Rows and roughly how far along a hidden order each lies, from 0 to 20:
(in the rows, 128 means zero)
[100 141  74 126 188 118 139 105 114 112 101  96 133 123  99 172 152 223
 162 146 137]	1
[112 132  94 117 147 119 112 103 147 113 116 112 136 112 119 161 135 167
 148 139 128]	7
[101 117 143 144 133 137 117 165  59 122 120 152 123 151  37 115 133  26
 137 120 107]	15
[152 107 177 137 123 127 124  78  81 152 172  89 110 170  83  92  92 185
 102 136 116]	19
[101 140  76 121 168 129 120 111 161 110 107 106 138 142 151 131 143 127
 156 138 124]	5
[122 122 136 131 131 131 123 120  95 133 135 113 124 150  81 117 133  97
 127 128 122]	12
[101 139  90 121 164 128 126  99 149 117 116  96 136 145 150 129 141 141
 150 139 123]	6
[123 110 166 138 110 132 101 143  35 135 144 147 113 141  47 106 117  69
 121 123 107]	19
[124 115 158 139 132 137 123 130  54 136 139 127 117 168  56 101 130  63
 125 127 110]	16
[123 117 151 134 131 135 128 115  76 136 139 108 118 167 100  98 135  96
 117 128 113]	15
[ 73 138  93 141 200 129 153  83  74 125 129  64 148 140   9 197 159 255
 172 149 119]	4
[104 118 149 147 145 137 139 135  35 130 142 103 121 164  32 125 139 111
 129 127 100]	15
[131 113 170 132 110 133 100 147  74 132 139 159 109 150  88  85 116  30
 120 118 111]	19
[124 108 169 138 119 131 117 117  28 139 153 132 110 153  56 105 126 113
 113 126 107]	19
[123 115 166 142 135 119 131 106  12 144 154  95 121 146  17 127 137 183
 120 132 120]	15
[115 134 122 115 150 125 110 105 144 118 125  94 131 128 132 139 137 157
 133 137 120]	8
[ 92 145  79 127 187 122 145 108 125 114 107  87 153 133  70 169 155 232
 163 147 135]	0
[104 141  83 116 167 110 104 130 137 101 101 134 142  97  98 159 138 201
 150 140 139]	4
[ 94 151  78 121 177 124 140 119 149 109 100 103 148 129 138 152 152 234
 161 144 135]	0
[148 108 160 130 102 128 104 122  74 141 154 137 108 159 124  83 120  77
  97 124 107]	20
[106 126 135 132 138 136 116 132  89 122 120 116 130 152  70 127 134  83
 141 126 113]	12
[117 128 127 127 150 152 140  95 138 131 135  77 125 211 211  78 137  57
 132 126  94]	11
[108 140  82 115 160 124 122 113 165 110 105 111 137 128 161 137 141 149
 150 137 124]	5
[ 87 142  69 122 171 135 129 131 145 103  97 120 138 142 115 135 144 104
 166 137 118]	4
[ 98 131  90 126 154 124 118 118 104 115 115 115 135 118  75 161 137 158
 155 138 124]	8
[134 118 149 123 107 133 107 141 106 129 129 142 118 154 139  81 123  19
 114 120 114]	15
[129 116 159 140 126 133 120 122  52 120 149 129 117 161  55 120 125  82
 117 127 109]	17
[ 91 143  74 124 178 120 133 124 114 106  96 112 146 121  90 169 148 188
 166 145 137]	1
[102 131 117 126 143 135 122 107 120 119 122  96 134 150 132 138 135 109
 147 134 112]	9
[ 97 146  69 121 184 119 138 116 125 111  93 101 145 120 117 163 149 210
 164 146 137]	2
[123 119 145 131 119 132 114 140  76 130 130 132 120 155 110 101 132  49
 123 122 115]	14
[ 98 118 141 146 144 140 132 136  66 130 132 120 126 172  31 127 141  89
 129 124 103]	14
[128 118 137 124 120 124 104 128 119 127 125 127 128 132 101 118 127  89
 120 127 126]	13
[ 94 144  64 117 172 117 123 142 138  99  94 129 144 112 123 154 144 145
 165 139 138]	1
[103 136  91 115 146 126 111 118 165 107 103 118 128 125 162 131 136 107
 144 135 127]	6
[127 116 143 130 114 126 103 140  76 127 129 140 122 145  78 106 126  63
 117 124 122]	14
[114 135  78 112 140 103  95 130 133 106  99 131 138  86 107 166 134 170
 146 142 150]	5
[124 108 179 145 123 130 118 116  21 143 162 118 114 157  18 112 126 149
 118 129 106]	18
[ 91 137  85 135 183 129 152  79  99 122 130  62 146 154  79 166 152 254
 162 146 118]	5
[124 124 112 111 113 120  90 142 145 110 111 140 128 111 108 127 121  49
 133 125 131]	11
[100 132  99 121 138 135 110 135 160 107 107 132 135 143 132 145 131  56
 150 130 113]	9
[153 109 165 122  83 127  77 163  97 127 131 188 106 129 121  74 112   1
 106 118 123]	20
[108 138  89 120 156 121 115 115 170 111 113 115 140 124 132 163 142 161
 153 139 130]	5
[119 110 179 144 129 134 117 139  29 138 149 139 117 158  39 112 124  85
 121 124 104]	18
[104 132 104 128 164 136 139  84 128 124 133  76 134 163 115 129 145 167
 148 138 114]	8
[132 126 129 119 130 130 108 105 147 123 127 108 124 153 168 103 129  71
 122 127 122]	12
[125 116 156 134 117 128 111 149  58 127 133 144 118 143  68 112 127  80
 122 125 118]	16
[ 85 134  90 128 165 134 129 120 131 109 108 112 140 143 103 149 145 136
 159 138 114]	6
[124 103 187 161 144 127 140  98   1 154 180  93 117 156   1 152 134 253
 125 136 108]	20
[142 113 160 125 116 125 102 133  93 133 139 142 113 138 126  82 118  62
 109 124 122]	16
[151 109 157 117  85 109  75 159  83 126 128 172 111  96  96 105 110  53
 103 123 139]	17
[ 89 138  77 132 170 130 128 127 131 108  91 113 142 136 108 152 144 160
 167 138 118]	4
[ 95 121 139 143 139 136 126 149  37 124 124 135 129 155   8 143 136  78
 145 125 111]	13
[123 116 162 143 141 133 131 110  23 141 149 109 122 164  39 121 136 146
 123 129 115]	15
[127 105 168 139 122 129 114 131  25 137 143 133 114 149  42 110 125 127
 117 127 106]	18
[144 110 175 131 106 117 100 137  46 134 143 148 113 126  64 107 115 101
 112 126 121]	18
[123 115 149 134 117 122 111 144  55 120 133 134 126 132  43 133 128 100
 125 125 125]	14
[ 84 144  75 130 190 117 150 111  91 109  99  94 151 121  62 182 157 255
 167 148 140]	0
[ 93 129 105 137 186 136 143  76  82 125 141  65 140 162  76 164 149 224
 157 145 114]	8
[101 112 155 150 132 147 124 162  14 134 142 161 115 177   5 105 127  49
 134 117  84]	19
[110 137  71 107 136 120  94 141 195  97  89 152 137 112 190 124 132  47
 155 132 129]	6
[ 85 141  74 126 184 129 140 109 126 110 107  98 143 146  99 141 150 179
 156 142 127]	3
[133 112 160 136 121 128 112 126  20 139 148 129 115 150  58 101 125  97
 125 127 113]	17
[115 123 126 135 151 131 130  99  73 128 136  93 132 154  41 147 136 158
 137 130 119]	12
[106 109 167 151 121 136 110 147   1 132 144 160 113 152  11 122 125  81
 130 124 103]	20
[ 87 130  99 126 151 127 127 130 103 111 109 123 137 122  57 162 136 140
 161 139 119]	8
[160 107 166 119  96 114  80 136 121 136 143 134 108 116 134  86 108  74
  93 124 128]	19
[106 126 125 131 132 131 109 132 116 112 113 125 131 142 102 131 128  84
 142 128 114]	10
[123 115 144 136 126 116 114 125  15 130 135 115 126 124  22 150 132 151
 120 132 131]	13
[104 139  73 112 152 124 103 142 173  99  94 136 135 120 163 133 137  81
 158 135 125]	5
